Rows, each with roughly how far along a hidden order it lies (0 to 30)
In the rows, 128 means zero.
[157 115 162 126  98 108 151 148 139  80 160 171 133 122 127 116 145 108
  75 133 166] : 10
[181 131 234  88 126 105 140 112 181  94 127 161  89 207 139 125 105 126
  71 117 130] : 15
[127 161 162  63  92  98 200 118  99 125 136 119 138 129 131 100 131 110
 106 148 129] : 6
[168 128 161 122 122 101 136 128 146  59 100 131 125 199 149 112 161 125
  54 158 125] : 8
[ 67 117 136  88 122 124 151 143  95 118 122 123 159 125 142 112 145 133
 120 159 136] : 0
[200 142 175 121 109 117 118 157 123 158 148 175  88 154 153 114 112 122
 136 122 131] : 28
[109 126 162 116 100  97 150 103 107 126 140 141 193 143 153 115 201 109
 165 121 154] : 25
[193 128 170 142  88 109 122 140 142 133 169 174 165  88 140 121 132 120
  92 147 123] : 14
[117 122 201 116  98  99 103 171 143 152 131 167 137 194 158 109 148 102
 114 123 128] : 30
[224 111 162 142 155 103 157 114 136  67 131 125 161  98 143 137 173 141
  76 168 130] : 0
[ 81 145 139  95 120 127 184 110 131  92 117 129 153 155 133 127 169 118
  57 128 166] : 6
[ 52 141 161 115 144 120 146 131 168 141 116 148 150 146 130 144 105 136
  35 119 137] : 4
[167 155 137  99  91 124 190 122 164 149 140 137 145  86 134 143  81 121
 102 127 118] : 11

New part:
[ 77  51 141 149 143 112 138 134 134 206  87 121 144 120  89 125 132 149
 111 120 118 136] : 8
[126 130 190 143 143 140 210 124 130 131 118 122 189 130 165  99 140 123
 123  98 131 107] : 17
[ 49 123 144 148 152 160 233 125 118 152 159 128 207 128 143 120 125  91
 130 143 164 104] : 26
[179  89 150 142 117 124 219 122 122 165 166 133 231 124  73 138 133 123
 111 198 120 132] : 0
[172 134 149 141 131 127 193 119 131 134 140 122 172 130 162 121 144 139
 109 120 109 124] : 16
[120 143 130 132 110 134 138 116 116 132 255 130 120 127 164 135 128 141
 128 111 130 120] : 22
[140 157  66 116 129 127 105 130 127  93 124 135 119 133 119 161 123  96
 100 155 106 117] : 30
[144 101 155 127 127 109 164 131 128 138 108 132 190 128  69 130 124 113
 131 172 126 116] : 1
[ 37 127 110 122 150 140 167 141 131 122 182 129 147 133 130 120 113  94
 167 114 156  94] : 26
[ 43 104 106 126 144 139 180 144 134 138 247 129 149 130 129 120 115 111
 168 107 146  99] : 25
[113 127 179 134 128 170 151 130 124 130 182 129 122 124 166 100 127 141
 138  99 139 118] : 20
[154 127 140 141 140 138 139 125 134 136 107 124 119 127 153 127 143 147
 101  99  94 128] : 14
[124 137 102 137 133 165 160 123 118 135 125 134 154 125 133 146 126 104
  92 167 121 126] : 29
[154  97 167 130 121 113 157 124 122 145  87 132 191 125  76 123 125 117
 123 175 135 128] : 2

New part:
[128 133 141 130 129 124 132 121 124 129 119 126 132 129 102 131 125 124
 128] : 13
[136 125 133 128 125 138 126 128 123 128 144 129 132 133 128 125 133 126
 129] : 2
[118 137 114 122 124 162 130 116 116 123  91 116 119 146   6 122 108 149
 128] : 18
[121 136 107 143 130 124 128 134 133 129 135 134 123 115  92 127 126 129
 128] : 20
[125 128 143 112 132 173 132 124 125 127 133 133 131 132 125 129 124 120
 129] : 29
[121 137 133 121 128 120 127 134 123 137 130 130 128 125 105 129 125 131
 129] : 21
[117 139 118 113 126 110 126 132 127 137 115 133 121 122  73 128 124 141
 129] : 26
[117 143  97 125 128 100 131 125 125 129 111 134 124  99   2 126 122 132
 129] : 19
[131 132 144  90 133 172 137 113 117 119 127 127 142 108 119 125 119 123
 130] : 29
[132 130 137 111 134 167 135 117 126 120 121 125 133 122 160 128 120 126
 128] : 30
[131 127 134  97 129 138 129 125 120 125 135 127 134 117 138 125 130 127
 130] : 14
[125 125 140 131 127 143 127 130 118 130 144 134 139 126 110 125 130 123
 129] : 8
[126 123 122 127 130 146 126 130 129 131 130 128 136 121 157 126 129 123
 127] : 27
[119 139 136 100 126 131 128 125 118 132 121 135 130 118  60 126 125 126
 130] : 24
[130 124 145 142 134 135 130 141 131 141 160 140 134 131 173 138 136 112
 129] : 17
[117 132  96 119 122 148 125 125 116 121 127 134 117 121   3 116 125 139
 130] : 2
[140 117 167 113 131 165 135 120 126 118 158 140 137 138 180 132 138 104
 130] : 8
[141 114 175 119 127 108 122 132 140 125 151 132 136 156 255 129 145 115
 125] : 18
[135 125 138 132 128 125 128 132 125 127 155 133 136 121 135 125 135 123
 129] : 0
[138 118 165 138 134 171 134 133 127 127 174 130 145 129 231 132 133 117
 130] : 1
